Where the symbols take the nodes:
state | χ σ ψ ζ
j665 | j858 j613 j980 j436
j341 | j760 j948 j643 j822
j355 | j324 j365 j432 j295
j387 | j812 j515 j196 j111
j873 | j22 j199 j290 j755
j858 | j474 j264 j556 j569
j771 | j260 j155 j199 j570
j741 | j803 j111 j917 j675
j570 | j951 j771 j873 j908
j556 | j56 j525 j665 j49
j359 | j199 j279 j295 j869
j448 | j622 j196 j245 j917
j822 | j333 j341 j803 j57
j84 | j229 j798 j653 j839
j527 | j363 j262 j684 j518
j365 | j64 j263 j333 j355
j333 | j121 j760 j571 j432
j28 | j665 j940 j582 j736
j931 | j263 j222 j341 j571
j436 | j569 j665 j609 j420
j67 | j621 j908 j155 j585
j64 | j755 j869 j121 j324
j600 | j290 j295 j263 j121
j653 | j614 j218 j531 j219
j279 | j595 j121 j355 j359
j973 | j420 j736 j409 j887
j531 | j84 j626 j705 j474
j295 | j532 j355 j765 j600
j245 | j111 j231 j297 j454
j940 | j613 j409 j577 j28
j643 | j931 j812 j622 j803
j912 | j527 j22 j908 j521
j818 | j454 j872 j91 j964
j735 | j790 j621 j260 j262
j199 | j585 j595 j532 j873
j263 | j869 j765 j760 j365
j613 | j264 j624 j887 j665
j996 | j675 j454 j848 j196
j262 | j186 j735 j951 j527
j803 | j571 j643 j821 j204
j980 | j556 j887 j28 j609
j507 | j973 j892 j759 j577
j634 | j370 j839 j301 j81
j363 | j900 j186 j480 j71
j107 | j57 j821 j675 j812
j671 | j626 j49 j420 j264
j765 | j359 j432 j129 j263
j474 | j839 j531 j56 j539
j222 | j765 j57 j948 j931
j399 | j213 j104 j371 j759
j675 | j204 j741 j515 j345
j22 | j262 j585 j570 j912
j839 | j524 j84 j219 j634
j218 | j81 j539 j626 j653
j106 | j751 j518 j735 j639
j420 | j536 j436 j624 j525
j585 | j735 j67 j771 j22
j219 | j375 j653 j474 j301
j297 | j448 j450 j872 j317
j480 | j469 j639 j527 j500
j204 | j418 j803 j107 j948
j525 | j705 j420 j613 j556
j403 | j502 j375 j634 j484
j196 | j345 j996 j231 j448
j432 | j279 j333 j418 j765
j454 | j741 j245 j317 j996
j290 | j570 j532 j869 j625
j345 | j948 j675 j387 j622
j736 | j436 j28 j213 j973
j301 | j403 j219 j539 j798
j705 | j653 j536 j264 j56
j316 | j507 j371 j233 j900
j515 | j107 j917 j996 j387
j104 | j582 j900 j349 j399
j264 | j531 j671 j525 j858
j121 | j625 j600 j365 j279
j502 | j231 j315 j370 j872
j571 | j365 j931 j822 j418
j626 | j798 j174 j536 j531
j751 | j399 j71 j790 j233
j91 | j317 j860 j229 j315
j595 | j67 j625 j324 j199
j536 | j218 j569 j671 j705
j948 | j129 j204 j812 j341
j951 | j639 j260 j22 j684
j51 | j28 j74 j104 j892
j860 | j297 j370 j484 j91
j621 | j500 j684 j521 j735
j614 | j91 j81 j84 j375
j798 | j484 j301 j218 j84
j908 | j684 j570 j755 j67
j371 | j892 j349 j751 j316
j521 | j518 j912 j67 j260
j624 | j671 j609 j973 j613
j129 | j295 j418 j222 j760
j71 | j104 j363 j500 j751
j755 | j912 j873 j625 j155
j790 | j371 j500 j106 j186
j524 | j964 j229 j375 j370
j469 | j74 j233 j363 j349
j532 | j771 j324 j359 j290
j812 | j222 j107 j345 j643
j518 | j71 j527 j621 j106
j57 | j432 j822 j204 j222
j74 | j940 j759 j900 j51
j375 | j315 j614 j839 j403
j639 | j233 j106 j262 j480
j49 | j174 j556 j436 j671
j848 | j515 j317 j964 j231
j186 | j316 j790 j639 j363
j759 | j409 j399 j316 j74
j821 | j822 j622 j741 j107
j900 | j577 j316 j469 j104
j450 | j196 j964 j502 j297
j409 | j624 j213 j507 j940
j233 | j759 j751 j186 j469
j418 | j355 j571 j57 j129
j869 | j873 j359 j600 j64
j539 | j634 j474 j174 j218
j484 | j872 j403 j81 j229
j582 | j980 j577 j51 j213
j609 | j49 j980 j736 j624
j760 | j600 j129 j931 j333
j111 | j643 j387 j448 j741
j500 | j349 j480 j518 j790
j917 | j821 j448 j454 j515
j964 | j996 j818 j315 j450
j349 | j51 j469 j71 j371
j872 | j245 j502 j860 j818
j625 | j908 j290 j64 j595
j81 | j860 j634 j798 j614
j887 | j525 j973 j940 j980
j684 | j480 j951 j912 j621
j324 | j155 j64 j279 j532
j315 | j848 j91 j524 j502
j370 | j450 j524 j403 j860
j231 | j387 j848 j450 j245
j213 | j609 j582 j892 j409
j155 | j521 j755 j595 j771
j892 | j736 j51 j399 j507
j569 | j539 j858 j49 j536
j260 | j106 j521 j585 j951
j317 | j917 j297 j818 j848
j229 | j818 j484 j614 j524
j622 | j341 j345 j111 j821
j577 | j887 j507 j74 j582
j174 | j301 j56 j569 j626
j56 | j219 j705 j858 j174

The rows follow the links: the fewer symbols apart two nodes are, the more alike their rows tend to be.

Each row is also shifted at random along 8 hidden directions that mean nothing.

Some nodes, each with a row of numbers:
j869: -12 0 -1 5 9 4 13 -3 -10 -15 1 -7 17 18 -5 -2 11 -7 12 -6 2 -19 21 15 -3 -4 4 -7 0 2 -13 -2 -29 2 -1 5 12 1 -14 10 -9
j264: -2 1 -13 -3 -8 -20 -9 11 3 16 -5 -12 9 12 -31 -3 19 -6 -11 33 1 -3 33 -15 -8 20 -4 -2 -4 -3 11 1 4 -2 12 -20 2 4 11 -4 9
j980: -17 -5 5 -8 -4 -7 -1 -4 -9 -15 -4 1 -3 7 -10 -16 -10 7 -13 1 5 -22 -40 -21 11 24 6 13 -1 5 -1 -7 -9 3 9 15 12 -3 1 -3 11
j279: 30 24 -19 3 -1 7 8 0 -7 28 13 17 5 -34 -17 23 6 -3 24 -2 -10 15 9 9 -11 -21 -6 -10 6 0 3 -4 28 8 -10 -15 -8 -16 -5 13 -2
j675: 53 12 -17 2 -3 10 -2 2 2 19 9 3 -3 -40 -10 26 13 -4 14 7 -15 28 26 11 -12 -25 -12 -4 4 -8 13 5 19 -6 -6 -16 -10 -4 8 5 -5
j295: 28 9 -1 6 -9 -9 -2 5 3 5 -3 -2 6 17 -8 3 11 -7 -2 11 1 3 17 0 1 0 3 -6 0 -10 -5 -3 3 5 -5 1 -3 0 -8 2 -3
j507: -21 -4 -3 5 9 4 6 -9 -7 -8 -6 1 9 -7 6 -9 22 1 7 8 3 -12 8 0 -2 1 4 8 -1 10 2 -10 -29 2 11 12 13 -7 4 14 3
j71: -24 0 14 0 2 -1 17 -5 9 -2 -11 -4 -9 15 -5 -8 -1 -3 -8 -19 10 -14 -19 4 2 11 3 9 -1 11 -8 -4 1 8 -5 -11 14 2 -5 -3 7
j333: -3 5 -5 -12 -15 -7 -15 0 -6 -26 14 -8 13 0 -18 15 -18 -9 -14 -7 2 -9 7 5 -3 0 11 -6 6 -16 -9 4 5 4 -2 12 -4 9 -1 -6 0
j917: 21 -4 2 -8 -12 -11 -14 5 7 -17 0 -14 -9 -7 -12 15 -5 -10 -23 2 -5 10 2 1 2 0 3 2 3 -19 3 9 12 -6 2 2 -7 19 11 -11 -5
j186: 30 19 -22 -18 -1 0 1 -5 5 27 16 2 14 -8 -31 7 13 -9 8 10 9 -1 44 -3 -10 16 -5 -13 1 13 2 2 17 3 -3 -25 9 1 -1 7 20
j803: 21 1 1 3 7 3 14 3 -6 1 -4 1 -12 -4 -7 5 14 -6 9 0 -11 6 -10 5 8 -9 -5 1 1 -5 -1 0 -2 -5 -3 0 6 2 -8 6 -13
j940: 6 -2 -1 -4 8 -15 9 7 2 12 -3 -7 2 8 -23 -6 -18 -4 -7 -14 10 -20 -10 -6 -7 19 3 -5 -1 17 -1 3 23 6 9 -27 3 8 2 0 10
j418: -1 6 9 0 -7 5 10 -1 4 0 -7 -2 -13 24 -5 -3 20 -2 0 9 -5 6 -4 1 14 4 -8 6 -2 -11 -7 -1 -12 -4 -14 3 13 -1 -15 -7 -6
j502: 5 -6 -5 6 8 3 3 9 -16 8 1 1 6 13 -3 -13 -1 12 17 12 -9 -7 -6 -6 4 2 -9 -4 -4 0 2 1 -15 -8 5 0 0 -10 -7 -1 -10
j614: -12 -7 1 0 -5 6 -17 0 7 -2 2 0 -8 -21 21 7 -7 5 -4 5 -7 22 2 1 -2 -13 -5 4 1 -9 12 6 5 -9 1 4 -16 2 15 -9 -3
j525: 9 -11 6 6 0 5 0 -5 7 -10 -7 -9 0 -10 10 -5 -6 7 -5 -11 3 -7 -4 4 -9 -1 0 12 0 10 8 1 -9 0 5 -9 2 -1 14 -2 7
j111: -1 1 -3 6 -5 0 4 9 -7 -4 4 -10 9 0 -20 10 -23 2 5 -17 -8 -10 -5 12 -14 -12 -5 -3 3 -6 -3 8 9 1 -5 -21 -7 -3 -1 -10 -8
j81: 4 -1 3 5 -9 2 -1 5 2 15 -8 1 -9 11 0 -12 4 14 1 18 -8 8 -15 -14 6 8 -14 10 -5 -5 9 1 -2 -7 -3 -7 0 -11 1 -13 0
j524: 9 -14 7 6 -4 -4 -10 0 -1 -20 -15 -5 -17 -5 15 -5 28 2 -13 27 -10 12 -9 -12 15 -1 2 17 -3 -16 12 -5 -27 -11 13 31 3 5 11 2 -10
j233: -28 -2 3 -6 -1 4 -2 -10 1 -19 8 -4 14 -2 4 -2 -23 0 -5 -25 14 -21 -1 9 -9 3 9 1 3 12 -8 0 -6 9 0 0 3 1 2 -1 12
j106: -38 3 1 -1 4 -12 -3 2 -1 7 0 6 13 35 4 -14 7 -5 -1 13 12 -10 15 -8 5 16 8 -12 -4 3 -11 -5 -6 6 2 10 3 1 -12 3 3
j839: -9 -3 0 -3 -3 -2 -12 11 20 28 2 -2 -13 -6 8 9 -19 1 -6 -2 -3 28 12 2 -8 -5 -11 -8 -2 -1 11 15 39 -8 -7 -30 -22 9 12 -20 2
j349: 32 1 9 2 -5 11 0 -17 10 -11 -3 8 -8 -23 26 -3 3 6 -5 -10 8 5 -17 -1 3 -3 7 16 2 9 4 -9 -8 6 -1 17 4 -7 7 9 13
j454: 4 6 -5 -4 -3 14 -3 2 1 21 8 9 -9 -6 5 4 3 8 14 11 -13 24 4 -1 5 -8 -18 -3 -2 -7 6 7 7 -11 -13 -6 -6 -8 -4 -10 -4
j49: -17 -5 -6 -5 -6 -6 -5 -7 -7 -24 -5 -9 -2 -33 -19 9 13 -3 -14 7 -4 -8 -6 -5 -5 1 5 18 5 -5 11 -6 -11 0 16 9 9 3 21 4 6
j858: -25 -8 -3 8 3 1 -4 2 -6 4 -5 -1 13 11 9 -15 12 11 8 21 -1 -5 14 -7 -3 4 -5 3 -5 3 7 -4 -25 -4 9 3 1 -10 4 1 1
j532: -31 8 -2 -1 8 4 15 -3 -13 -5 7 6 5 -6 -11 10 -9 -5 13 -21 -2 -11 -12 14 -3 -11 3 -6 5 3 -13 -3 4 7 -5 0 4 -3 -12 6 -6
j387: -4 -1 7 4 -16 -18 1 13 8 1 -20 -18 -13 43 -24 -6 36 -9 -19 35 -8 6 12 -11 13 17 -7 8 -5 -25 1 1 -12 -8 -3 -4 11 10 -5 -16 -8
j912: 10 1 16 10 -4 -5 15 -6 21 -11 -21 -12 -13 6 4 5 24 -14 -16 -11 7 3 5 14 -1 -4 6 13 1 -1 -4 -6 -4 8 -6 -7 10 10 3 4 0
j735: 21 6 10 14 2 -11 19 2 6 15 -17 6 -9 11 -3 -5 5 -3 -2 -9 6 -4 -26 -3 2 3 5 5 0 7 -6 -11 17 14 -3 -9 3 -6 -7 9 1
j626: -15 -12 -1 4 13 8 -10 1 -6 7 4 10 4 4 32 -17 -5 14 13 13 -1 6 3 -9 3 0 -3 -6 -6 8 6 1 -17 -9 8 15 -8 -6 1 3 -4
j521: 4 20 -6 2 -12 -6 8 -4 0 8 -1 9 -1 -25 -23 18 8 -6 -1 -4 -1 4 -10 1 -7 -7 4 7 7 -3 0 -10 25 15 -4 -7 1 -11 2 7 8
j812: -7 6 -3 10 2 5 5 7 -13 15 0 13 -1 11 3 -3 9 7 20 15 -13 8 -7 -3 8 -9 -9 -6 -2 -9 -2 -3 -6 -4 -6 8 -3 -14 -15 1 -14
j872: 42 -11 -4 3 14 0 0 14 -2 10 8 -8 8 0 -1 0 -39 3 9 -23 -1 -7 0 9 -14 -7 -3 -18 -1 11 1 15 21 -5 3 -28 -17 7 2 -3 -7
j218: 10 -8 -15 -20 6 1 -21 -1 1 -6 19 -2 -2 -42 1 17 -19 -6 -8 -6 0 13 15 0 -6 -4 3 -10 4 3 12 13 19 -10 12 -1 -13 19 20 2 5
j948: 37 -10 -2 -9 6 -4 -16 6 -2 -19 15 -9 11 11 8 3 -23 -9 -7 -10 6 -5 20 5 1 0 12 -22 0 -4 -7 12 1 -6 4 12 -11 22 -4 3 -8

The symbols that take the first to the second take the third to the fourth, perhaps in another order. What is the fourth?
Answer with the node's name.
4 -5 3 -7 7 -8 0 -1 19 16 -12 -1 -22 0 7 -4 31 -11 -14 20 6 20 18 -11 10 14 0 2 -5 5 10 0 6 -6 6 -2 7 17 10 5 6
: -22 -10 14 11 3 1 15 -2 19 1 -22 -10 -25 -20 7 6 2 -1 -12 -21 -2 10 -21 13 -9 -11 -5 20 1 7 10 1 13 0 0 -25 1 5 18 -7 1
:: -66 -5 -7 0 17 18 1 -17 -5 -12 4 9 2 -48 27 12 20 -3 13 -3 -3 11 21 18 -8 -26 4 5 4 9 7 -7 -23 -3 10 18 2 0 16 17 -2
: j624

27 -5 -1 8 12 8 1 12 -2 37 5 12 7 21 18 -25 -32 23 23 -2 1 -3 -15 -13 -2 9 -13 -14 -8 20 4 6 12 -3 -3 -20 -14 -17 -9 -6 2
: -35 -24 18 0 11 1 5 1 24 -4 -23 -22 -27 28 21 -13 36 -9 -17 16 1 16 28 5 12 9 -9 9 -9 -1 5 10 -29 -21 1 -6 14 28 8 -11 -8
:: 17 3 4 -3 -3 10 6 -5 10 -8 1 -6 -10 -7 -1 14 6 -8 -2 -14 -3 11 8 17 -1 -12 -4 2 3 -6 -4 6 3 -3 -13 -7 3 8 -3 -3 -4
: j765

24 11 -4 6 -5 15 2 -9 2 1 5 7 1 -22 10 15 17 -1 14 1 -8 18 17 15 -5 -24 -4 1 3 -7 1 -4 -6 1 -11 6 -2 -10 -2 8 -4
: 15 -9 9 -4 0 -20 -15 16 5 -4 1 -7 1 48 8 -10 -18 -8 -16 6 7 -1 7 -9 14 16 10 -21 -5 -11 -11 9 8 -4 1 12 -12 21 -12 -8 -11
:: 5 -4 -9 3 11 8 -4 12 -5 27 11 5 7 11 10 -6 -13 10 22 7 -8 9 16 -1 -4 -5 -13 -19 -4 4 3 10 6 -10 -2 -13 -14 -5 -6 -5 -9
: j634

-13 2 -12 -18 1 -12 -13 -4 -9 -8 7 6 1 -21 -14 3 8 -6 -12 17 5 -4 0 -19 6 16 11 0 2 0 7 -5 3 0 19 21 5 8 11 10 10
: -45 7 -10 -1 1 -20 6 6 0 19 -8 -1 2 -1 -31 6 17 -10 -6 14 1 -3 12 -7 -7 10 1 -1 1 1 4 -5 18 7 9 -19 4 2 7 2 6
:: -20 -15 7 -5 -4 -2 -20 -6 13 -20 -3 -8 -3 -4 26 -4 -1 0 -21 5 9 6 11 -3 1 4 8 7 -1 -1 7 2 -13 -4 9 16 -4 14 17 -5 7
: j980

20 -13 12 6 1 14 2 -1 10 -13 -6 -15 -4 18 20 -7 3 4 0 -5 -3 4 12 14 1 -7 -8 4 -4 -3 -1 9 -26 -11 -9 -3 2 6 -1 -9 -9
: 1 5 5 4 5 -6 18 13 -4 16 -5 2 -11 20 -19 1 -12 -2 6 -11 -7 -2 -27 1 6 1 -7 -7 -1 -3 -9 3 23 1 -9 -18 -1 0 -16 -8 -12
:: 6 -4 -5 -9 0 6 -6 0 -9 -3 9 1 0 -10 -4 -6 -15 12 3 1 -4 -6 -18 -11 3 8 -6 4 0 4 6 4 -3 -7 5 2 2 -5 4 -6 4
: j315

-9 5 -5 -12 2 2 -6 -10 -1 -4 9 7 9 2 6 -5 9 -3 -1 9 11 -4 17 -7 6 11 7 -6 0 6 -4 -4 -11 3 3 18 8 2 -3 9 10
: -26 17 -8 -9 -14 1 -13 -10 7 18 5 18 -2 -10 7 2 23 2 -1 29 3 22 17 -14 7 6 -1 2 0 -5 6 -8 5 4 -5 15 0 -10 2 0 15
:: 17 -1 -2 4 -2 20 4 -4 2 15 -2 3 -9 -9 10 -8 15 16 15 15 -11 14 -1 -4 3 -3 -20 12 -4 3 13 0 -15 -11 -7 -7 5 -16 3 -5 1
: j229

5 5 -5 -11 9 10 11 -13 11 -4 1 -8 -10 -16 -4 18 49 -24 2 7 0 17 50 19 3 -9 -2 -1 2 -1 -1 1 -16 -8 -5 1 20 19 0 15 -4
: -3 2 12 12 7 -2 15 0 2 15 -13 10 -1 39 16 -26 12 6 7 6 10 -10 -15 -10 13 14 3 -1 -7 11 -10 -11 -12 8 -4 7 9 -11 -19 7 1
:: 0 -4 -13 2 0 6 3 2 -19 -13 5 -12 20 -9 -23 0 -4 9 12 2 -10 -22 5 4 -13 -4 -8 5 2 0 5 2 -23 -5 8 -11 6 -10 5 -1 -3
: j387

8 -3 9 10 -2 13 5 7 8 21 -4 0 -5 31 14 -13 -4 14 14 2 -6 10 2 3 3 -2 -19 -1 -6 -1 -2 8 -6 -8 -17 -17 -3 -10 -12 -17 -7
: -22 -10 12 4 6 -2 -6 3 -4 -18 -2 6 -15 0 26 5 -7 -5 -5 -6 -6 14 -21 5 14 -15 9 -4 1 -13 -6 1 -1 -5 1 30 -11 11 -3 1 -19
:: -17 -7 -12 -4 -9 -3 -30 7 -9 -5 14 -5 26 10 4 -5 -17 10 0 19 -2 -4 29 -8 -8 3 -1 -12 -2 -9 5 8 -11 -6 8 7 -15 -2 6 -11 0
: j317

-12 -1 12 21 9 -2 27 3 -12 0 -9 0 21 35 -4 -21 -29 10 14 -33 10 -44 -34 9 -10 4 6 0 -1 19 -19 -9 -7 19 -3 -16 6 -19 -20 4 0
: 1 11 -16 -9 -3 -14 -4 -1 -25 -15 16 3 33 -3 -35 2 -20 -4 1 -5 10 -37 -4 -8 -9 12 17 -10 6 5 -10 -8 2 17 13 9 3 -7 -5 13 11
:: -26 0 -4 -11 0 8 -12 -10 8 7 5 9 -7 -16 19 -1 17 3 -1 18 2 19 19 -8 5 3 -4 4 -2 3 10 0 -7 -7 2 11 1 0 10 0 10
: j624

6 2 8 11 -7 1 -7 -4 16 17 -8 9 0 15 31 -15 9 8 -1 12 10 12 9 -8 1 5 1 3 -5 6 3 -7 -2 7 -5 5 -7 -11 0 0 10
: 18 -10 3 3 11 0 -11 -5 -7 -13 6 9 13 -9 31 -13 -29 9 0 -15 13 -14 -18 -6 -2 1 16 -5 0 17 0 -4 -4 7 15 21 -11 -3 5 13 6
:: 4 -1 3 6 -1 -15 7 2 4 -3 -10 -6 1 -11 -13 4 -13 -5 -14 -19 8 -15 -18 2 -13 3 11 7 4 9 1 -5 19 13 10 -16 -2 3 12 5 8
: j28

0 -16 11 12 12 -2 8 11 4 7 -15 -7 -14 22 14 -12 7 2 2 5 -6 7 -5 1 7 -2 -7 1 -7 -2 3 5 -8 -12 2 -6 -2 8 -1 -4 -15
: 24 -12 -3 -3 16 3 12 6 0 -5 0 -18 -6 -10 -17 8 -3 -8 2 -16 -6 -5 9 14 -7 -6 -7 -4 1 5 4 13 0 -12 4 -25 5 17 5 1 -9
:: -24 15 -6 -4 -18 -16 -4 -6 -13 -9 -2 15 -5 -35 -27 12 -6 2 -15 2 -2 -7 -50 -19 2 5 12 18 9 -8 5 -17 24 17 9 16 0 -14 11 3 13
: j74

1 -8 -2 9 3 8 13 -2 -15 -17 -11 -10 -3 -13 -14 -3 21 7 7 8 -15 -12 -16 1 0 -6 -9 20 1 -4 8 -5 -34 -8 8 2 16 -9 5 3 -9
: 32 0 -12 3 -6 9 -8 -1 -10 3 4 3 6 -17 0 -1 7 14 11 19 -11 5 2 -8 -2 -5 -10 6 0 -3 13 -1 -13 -7 4 5 -2 -16 7 1 0
:: -24 -14 -6 -3 18 15 -2 -11 -1 -13 0 1 -12 -49 23 11 20 -3 5 1 -8 18 15 11 -3 -21 -1 7 3 4 15 1 -18 -14 14 13 1 10 21 13 -6
: j705

30 -1 -19 -4 5 7 -12 2 -19 0 16 5 12 -26 -5 5 -4 8 15 13 -10 1 8 -5 -4 -8 -5 -7 2 -2 10 3 -7 -9 11 9 -6 -7 6 8 -4
: -33 -20 19 13 15 4 7 8 2 -2 -17 -2 -19 27 30 -16 7 5 1 3 -7 10 -17 1 15 -4 -6 3 -7 -4 -2 3 -19 -13 0 10 -1 7 -5 -7 -20
:: 27 8 12 0 -4 5 -11 -5 0 5 6 28 -9 12 40 -13 -15 11 3 2 7 14 -34 -17 23 4 9 -5 -2 -3 -9 -8 8 7 -10 41 -11 -12 -17 4 1
: j155

10 6 -11 -10 -10 7 -11 -9 -7 3 7 7 10 -1 -5 -16 17 13 4 32 2 -5 7 -24 7 21 -6 9 -3 3 9 -7 -24 -3 5 16 13 -16 2 1 17
: 35 -8 -2 -6 8 6 3 3 7 10 4 -8 -6 -11 -4 -1 -16 4 1 -12 0 1 -2 0 -6 4 -9 -1 -1 12 8 11 12 -9 1 -24 -2 6 8 -5 4
:: -19 -7 8 5 15 18 23 2 -4 -6 2 -11 9 31 1 -8 -12 2 19 -27 -1 -20 5 24 -4 -7 -10 -7 -2 9 -16 9 -24 -4 -14 -19 11 1 -20 -7 -12
: j532

12 2 10 6 -11 -2 -20 -6 9 3 1 20 1 0 43 -11 -26 15 -8 -3 12 10 -24 -14 3 1 13 1 -1 3 1 -8 15 12 -1 24 -21 -13 3 0 12
: 4 -5 17 9 -8 -12 -1 -2 21 0 -21 -4 -13 15 17 -9 15 -3 -22 5 11 7 -5 -7 5 10 9 13 -3 0 2 -7 3 7 1 4 1 6 7 -1 8
:: -36 0 -16 0 4 2 -7 -1 -19 2 9 11 10 -33 -5 5 -3 9 12 9 -9 -1 -6 -6 -8 -8 -2 2 3 1 10 -5 -2 -1 13 7 -6 -13 12 5 1
: j705

8 6 -6 -14 4 -5 3 -7 6 -1 9 -2 3 -15 -16 10 -3 -13 -7 -13 11 -7 13 4 -6 8 8 -5 4 11 -3 2 16 6 2 -10 6 12 4 8 12
: 8 0 -2 8 15 18 10 -12 5 23 -6 16 -12 -23 30 -7 34 6 20 14 -1 21 11 -1 4 -9 -8 7 -4 15 11 -9 -14 -5 1 6 6 -12 4 18 4
:: -3 -5 2 -9 6 -5 -1 -3 12 3 -3 -2 -14 -13 3 1 0 -6 -13 -5 7 6 -2 -5 2 8 4 3 0 9 7 3 14 -3 6 -6 1 14 11 1 8
: j626

0 -14 0 9 8 5 5 -4 -11 -19 -6 -10 14 -5 3 -14 0 11 6 -3 0 -24 -5 1 -8 0 1 11 -1 11 5 -4 -35 -2 14 3 9 -7 9 7 0
: -27 -11 8 -2 -5 -1 -4 1 4 -16 -8 -10 -14 -7 0 2 -6 2 -15 -4 -6 3 -19 -1 3 0 -2 13 1 -8 6 6 -2 -8 3 1 0 8 12 -13 -2
:: -26 8 1 9 2 -2 13 -5 -2 2 -8 5 1 -2 -2 3 22 -6 5 2 1 -1 4 7 -2 -7 4 5 2 1 -4 -11 -6 9 -1 3 7 -7 -3 10 -1
: j371

7 11 0 -4 -12 1 -1 -12 -2 -4 -1 12 -2 -17 -4 -2 4 6 -6 3 4 -4 -26 -12 5 8 5 16 3 2 2 -12 1 11 0 15 7 -14 3 5 15
: -42 -8 9 0 3 -2 9 1 21 15 -17 -14 -11 28 -1 -13 25 -4 -9 11 5 3 25 1 0 15 -11 7 -7 6 3 5 -9 -7 -4 -26 13 10 3 -13 6
:: -17 8 -6 8 -2 -3 1 -1 -13 15 -3 16 12 8 0 -16 12 12 13 24 2 -8 -9 -19 3 11 0 3 -4 5 3 -15 -11 8 7 11 4 -23 -5 8 8
: j264

